Below are the code and all the weights of a small trained network. Each question names an input and a class and asks about switching units off, where a switched-off unit gives its printed mean instead of its output.

import numpy as np


def w(rows, s, z=0):
    codes = np.array(rows[::2]) - 128.0
    scale = np.full(codes.shape[1], s)
    scale[-1] = z or s
    return codes * scale


def norm(h):
    return h / np.sqrt((h * h).mean(-1, keepdims=True) + 1e-5)


def f(y):
    return y / 2 * (1 + np.tanh(0.7978845608 * (y + 0.044715 * y**3)))


def log_softmax(a):
    a = a - a.max(-1, keepdims=True)
    return a - np.log(np.exp(a).sum(-1, keepdims=True))


def net(x, mask):
    res = np.array(x, float).reshape(1, 5) / 4 @ E
    u = 0
    for l in range(4):
        y = f(norm(res) @ A[l][:, :-1].T + A[l][:, -1])
        res = res + np.where(mask[u : u + 3], y, B[l][:, -1]) @ B[l][:, :-1]
        u += 3
    return log_softmax(norm(res)[-1] @ U[:, :-1].T + U[:, -1])


A, B = {}, {}
E = w([
[101,119,199,154,117,133,27,78,123],'x0',
[139,121,151,167,124,127,147,126,149],'x1',
[114,130,190,88,124,8,149,117,127],'x2',
[139,44,143,124,122,201,114,170,66],'x3',
[107,112,130,107,139,140,134,117,160],'x4',
],0.014)
A[0] = w([
[122,73,162,77,116,63,225,141,82,56],'L0N1',
[166,2,161,91,149,128,188,171,67,42],'L0N2',
[122,8,223,119,134,137,53,168,84,2],'L0N3',
],0.008,0.0077)
B[0] = w([
[41,78,155,176,201,110,140,13,18,231],'L0N1',
[73,29,58,181,142,77,26,164,104,255],'L0N2',
[73,215,213,87,98,137,253,97,106,245],'L0N3',
],0.013,0.0031)
A[1] = w([
[134,182,202,131,136,136,79,113,154,72],'L1N1',
[120,90,110,172,37,132,49,1,136,85],'L1N2',
[136,127,97,152,165,201,123,179,150,3],'L1N3',
],0.0082,0.005)
B[1] = w([
[126,106,66,103,105,127,8,100,92,215],'L1N1',
[125,138,173,192,198,169,110,125,177,254],'L1N2',
[106,141,174,105,109,47,135,128,152,177],'L1N3',
],0.013,0.0035)
A[2] = w([
[48,62,69,224,172,61,18,103,169,150],'L2N1',
[145,242,67,154,185,210,160,109,212,252],'L2N2',
[134,39,33,156,117,167,159,253,158,34],'L2N3',
],0.0058,0.0023)
B[2] = w([
[164,109,104,71,239,86,129,114,130,255],'L2N1',
[90,90,28,189,92,76,150,113,60,231],'L2N2',
[255,50,183,55,81,140,55,155,187,194],'L2N3',
],0.011,0.0059)
A[3] = w([
[120,159,163,128,154,249,137,120,110,75],'L3N1',
[105,169,119,129,160,105,191,122,129,6],'L3N2',
[158,106,177,101,164,78,127,114,150,3],'L3N3',
],0.015,0.0035)
B[3] = w([
[161,161,14,202,84,78,222,123,161,235],'L3N1',
[109,171,224,140,83,249,129,176,102,212],'L3N2',
[155,148,131,42,89,169,122,194,172,252],'L3N3',
],0.013,0.004)
U = w([
[147,133,40,186,82,134,197,143,134,140],'0',
[99,92,91,182,251,101,106,81,99,254],'1',
[81,181,214,114,119,133,195,129,107,165],'2',
[158,159,172,74,173,78,78,130,191,12],'3',
[208,58,125,107,108,173,111,188,146,5],'4',
],0.02,0.0039)

Each question gives the input, the list of numbers given to net, and the class t.
The units are the neurons (one row each of A and B). Each row of codes is followed by its name. A weight is (code - 128) times the scale printed after its matrix; where a second scale follows, it is the last column's (A, B and U).
mask holds one flag per neuron, layer by layer. A switched-off neuron (its flag False) gives its mean, the last column of its row in B, instead of its output. The means were averaged over made-up inputs and are rounded, as every weight is.
A unit's drop is (log p(t) with every unit on - log p(t) with that unit switched off) / (log p(t) with every unit on - log p(t) with every unit switched off).
The circuit of an input: a set's keep is (log p(t) with only the set's units on - log p(t) with every unit switched off) / (log p(t) with every unit on - log p(t) with every unit switched off). Starting from all 12 units, units are removed one at a time, each time the one whose removal leaves the highest keep (on an exact tie, the one counted first), for as long as the keep stays at least 0.8.
units of the circuit, in order: the units of the circuit, biggest drop first
k most important neurons: the k neurons with the biggest drops, biggest first
drop of u: that unit's drop, to one decimal
input [-7,-1,2,-8,0], class 2: units of the circuit, in order -> L3N2
input [-4,4,3,0,-3], class 2: 4 most important neurons -> L3N2, L1N1, L2N2, L0N1
input [-1,7,5,-8,-6], class 2: 3 most important neurons -> L3N2, L2N3, L0N2
input [-2,-1,8,2,5], class 1: 3 most important neurons -> L0N1, L0N3, L0N2
input [-4,-4,6,0,8], class 2: 4 most important neurons -> L3N2, L1N1, L2N2, L3N3
input [2,3,0,2,-6], class 0: 2 most important neurons -> L3N1, L2N2
input [-6,-4,-6,1,-4], class 4: 3 most important neurons -> L2N3, L0N3, L3N1
input [0,-3,4,-4,7], class 2: units of the circuit, in order -> L3N2, L2N3
input [-3,-2,7,7,7], class 1: 2 most important neurons -> L0N2, L0N1
input [-7,6,-5,1,6], class 4: 3 most important neurons -> L2N3, L0N3, L3N1
input [7,-4,-5,2,-7], class 0: units of the circuit, in order -> L3N1, L0N2
input [-4,-3,8,5,0], class 1: 2 most important neurons -> L0N1, L0N2
input [8,-4,0,3,5], class 0: 2 most important neurons -> L3N1, L0N3
input [-4,6,3,2,6], class 1: units of the circuit, in order -> L0N1
input [8,8,-1,7,8], class 0: units of the circuit, in order -> L3N1, L0N3
input [-5,-3,6,1,7], class 1: 2 most important neurons -> L0N1, L0N3
input [3,1,-5,7,4], class 0: drop of L3N1 -> 0.5
input [-1,8,3,5,-8], class 1: drop of L0N2 -> 3.1
input [-8,6,-6,3,-4], class 4: drop of L2N3 -> 1.0
input [5,7,-8,6,-3], class 0: units of the circuit, in order -> L3N1
